Below is a small trained network, with its code and all its weights. Each question gives an input and a class and asks what happens when units are switched off, that is, made to give their printed mean instead of their output.

import numpy as np


def w(rows, s, z=0):
    codes = np.array(rows[::2]) - 128.0
    scale = np.full(codes.shape[1], s)
    scale[-1] = z or s
    return codes * scale


def norm(h):
    return h / np.sqrt((h * h).mean(-1, keepdims=True) + 1e-5)


def f(y):
    return y / 2 * (1 + np.tanh(0.7978845608 * (y + 0.044715 * y**3)))


def log_softmax(a):
    a = a - a.max(-1, keepdims=True)
    return a - np.log(np.exp(a).sum(-1, keepdims=True))


def net(x, mask):
    res = np.array(x, float).reshape(1, 5) / 4 @ E
    u = 0
    for l in range(3):
        y = f(norm(res) @ A[l][:, :-1].T + A[l][:, -1])
        res = res + np.where(mask[u : u + 13], y, B[l][:, -1]) @ B[l][:, :-1]
        u += 13
    return log_softmax(norm(res)[-1] @ U[:, :-1].T + U[:, -1])


A, B = {}, {}
E = w([
[139,165,198,79,160,150,130],'x0',
[110,150,116,115,133,194,253],'x1',
[115,169,127,115,183,105,168],'x2',
[213,142,203,194,160,146,124],'x3',
[71,91,108,120,155,184,112],'x4',
],0.0023)
A[0] = w([
[197,125,194,124,100,123,67,109],'0.n0',
[92,139,68,78,80,129,177,72],'0.n1',
[140,171,44,102,164,128,205,56],'0.n2',
[67,87,97,79,126,68,68,2],'0.n3',
[152,101,73,153,103,61,113,121],'0.n4',
[117,100,121,108,161,108,205,72],'0.n5',
[156,214,84,174,169,178,194,90],'0.n6',
[135,102,181,117,204,247,156,43],'0.n7',
[146,226,214,153,170,49,126,51],'0.n8',
[131,106,147,131,151,253,154,63],'0.n9',
[47,138,126,117,102,100,71,49],'0.n10',
[84,158,174,93,171,228,145,90],'0.n11',
[151,139,74,151,125,111,79,134],'0.n12',
],0.0033,0.0019)
B[0] = w([
[159,198,27,144,140,92,238,241],'0.n0',
[148,202,138,104,161,103,156,173],'0.n1',
[59,137,60,122,207,145,130,157],'0.n2',
[125,86,147,36,179,158,53,127],'0.n3',
[146,66,212,200,90,234,76,194],'0.n4',
[116,134,83,141,151,154,113,114],'0.n5',
[94,64,95,112,148,160,99,203],'0.n6',
[68,65,253,139,119,173,109,192],'0.n7',
[219,143,171,133,243,170,64,254],'0.n8',
[48,99,252,136,161,108,145,156],'0.n9',
[157,89,127,59,136,118,119,111],'0.n10',
[115,77,160,226,115,178,181,211],'0.n11',
[67,74,172,147,51,135,146,176],'0.n12',
],0.0022,0.00082)
A[1] = w([
[160,179,196,121,153,127,59,54],'1.n0',
[118,121,117,143,160,151,70,143],'1.n1',
[75,177,162,97,141,121,97,89],'1.n2',
[84,94,77,173,195,126,111,105],'1.n3',
[91,112,100,49,128,108,7,10],'1.n4',
[57,142,88,85,181,140,219,40],'1.n5',
[87,125,149,126,110,77,104,111],'1.n6',
[36,105,46,157,95,176,148,72],'1.n7',
[208,116,131,192,65,74,102,72],'1.n8',
[101,186,60,88,124,108,172,75],'1.n9',
[196,213,135,131,93,167,203,95],'1.n10',
[182,197,169,143,203,93,105,4],'1.n11',
[98,210,196,4,165,148,148,44],'1.n12',
],0.0042,0.0016)
B[1] = w([
[163,153,104,110,154,116,212,207],'1.n0',
[129,130,107,125,79,101,207,165],'1.n1',
[135,92,87,182,109,108,165,127],'1.n2',
[197,127,130,123,48,129,204,153],'1.n3',
[57,76,62,115,190,82,137,212],'1.n4',
[106,224,78,174,75,155,100,246],'1.n5',
[107,130,105,177,161,153,142,130],'1.n6',
[254,147,125,141,186,120,191,243],'1.n7',
[103,167,168,191,92,143,58,254],'1.n8',
[107,179,183,77,85,204,107,157],'1.n9',
[101,90,122,65,104,53,85,215],'1.n10',
[186,172,135,57,195,118,114,228],'1.n11',
[163,90,118,215,65,118,127,222],'1.n12',
],0.0038,0.0013)
A[2] = w([
[106,122,186,2,53,81,88,24],'2.n0',
[214,168,170,105,207,68,139,43],'2.n1',
[84,90,150,184,217,189,187,99],'2.n2',
[131,228,71,128,121,67,63,125],'2.n3',
[70,39,68,111,177,81,59,97],'2.n4',
[61,36,64,77,121,116,74,132],'2.n5',
[44,251,51,45,135,165,187,4],'2.n6',
[98,25,16,97,165,67,109,55],'2.n7',
[249,171,169,68,240,100,91,11],'2.n8',
[80,176,79,122,143,162,125,73],'2.n9',
[62,115,168,95,209,222,183,103],'2.n10',
[59,34,92,162,45,186,157,144],'2.n11',
[224,211,230,159,85,229,145,111],'2.n12',
],0.0038,0.0016)
B[2] = w([
[197,88,184,66,100,21,249,116],'2.n0',
[184,223,115,100,223,135,65,197],'2.n1',
[113,68,159,1,117,121,106,159],'2.n2',
[110,49,164,139,161,244,161,178],'2.n3',
[22,136,48,189,133,54,122,168],'2.n4',
[64,183,139,148,192,7,160,172],'2.n5',
[99,249,127,179,63,156,57,184],'2.n6',
[41,99,59,124,191,60,193,171],'2.n7',
[174,232,103,83,232,109,119,226],'2.n8',
[138,174,134,143,73,123,175,128],'2.n9',
[71,66,236,155,99,178,53,158],'2.n10',
[173,173,149,78,244,105,111,204],'2.n11',
[38,115,45,84,170,75,120,253],'2.n12',
],0.0031,0.0027)
U = w([
[166,104,191,44,36,51,185,3],'0',
[63,31,254,76,155,208,133,146],'1',
[69,237,88,130,41,224,164,175],'2',
[160,78,154,225,55,106,32,133],'3',
[212,220,161,74,236,110,88,171],'4',
[201,54,56,131,127,181,219,15],'5',
[13,94,50,136,169,30,145,177],'6',
],0.0093,0.0033)

Each question gives the input, the list of numbers given to net, and the class t.
The units are the neurons (one row each of A and B). Each row of codes is followed by its name. A weight is (code - 128) times the scale printed after its matrix; where a second scale follows, it is the last column's (A, B and U).
mask holds one flag per neuron, layer by layer. A switched-off neuron (its flag False) gives its mean, the last column of its row in B, instead of its output. The means were averaged over made-up inputs and are rounded, as every weight is.
A unit's drop is (log p(t) with every unit on - log p(t) with that unit switched off) / (log p(t) with every unit on - log p(t) with every unit switched off).
The circuit of an input: a set's keep is (log p(t) with only the set's units on - log p(t) with every unit switched off) / (log p(t) with every unit on - log p(t) with every unit switched off). Starting from the 12 units with the biggest drops (on a tie, the unit counted first), units are removed one at a time, each time the one whose removal leaves the highest keep (on an exact tie, the one counted first), for as long as the keep stays at least 0.8.
circuit, biggest first: the units of the circuit, biggest drop first
most important unit: the unit with the biggest drop
top k neurons: the k neurons with the biggest drops, biggest first
top k neurons in layer l: the k neurons of layer l with the biggest drops, biggest first
drop of u: that unit's drop, to one decimal
input [-4,-3,2,0,-8], class 3: circuit, biggest first : [1.n8, 0.n4]
input [2,-8,-7,-3,-5], class 6: circuit, biggest first : [1.n4, 2.n4]
input [-6,-7,-8,1,8], class 6: circuit, biggest first : [1.n4, 2.n7]
input [2,5,-7,-3,-8], class 0: most important unit : 1.n10
input [2,-2,-5,1,-2], class 3: circuit, biggest first : [1.n8, 2.n11]
input [6,-6,-8,-7,-8], class 6: circuit, biggest first : [1.n4, 2.n4]
input [3,-1,5,-6,-2], class 2: top 2 neurons : [1.n9, 1.n5]
input [2,-1,7,0,6], class 1: top 2 neurons : [0.n7, 0.n0]
input [3,1,-1,-2,-3], class 0: top 2 neurons : [1.n10, 2.n0]
input [4,6,8,-2,8], class 2: top 2 neurons : [1.n5, 2.n6]
input [7,6,7,2,2], class 1: top 2 neurons in layer 2 : [2.n10, 2.n2]
input [-2,7,5,4,6], class 1: top 2 neurons in layer 0 : [0.n7, 0.n9]
input [7,4,0,-2,0], class 1: top 2 neurons : [0.n7, 0.n11]
input [4,0,-5,-1,-1], class 0: top 2 neurons : [2.n0, 1.n4]
input [-7,-2,-1,0,-1], class 3: top neuron : [1.n8]
input [-1,4,7,4,2], class 1: top 4 neurons in layer 0 : [0.n7, 0.n0, 0.n11, 0.n9]
input [3,0,1,-4,3], class 2: top 3 neurons in layer 1 : [1.n5, 1.n9, 1.n10]
input [-1,3,2,1,8], class 1: drop of 0.n7 : 0.2
input [0,-6,-5,1,3], class 6: drop of 1.n4 : 0.5
input [3,5,8,-6,-2], class 2: drop of 0.n1 : 0.0
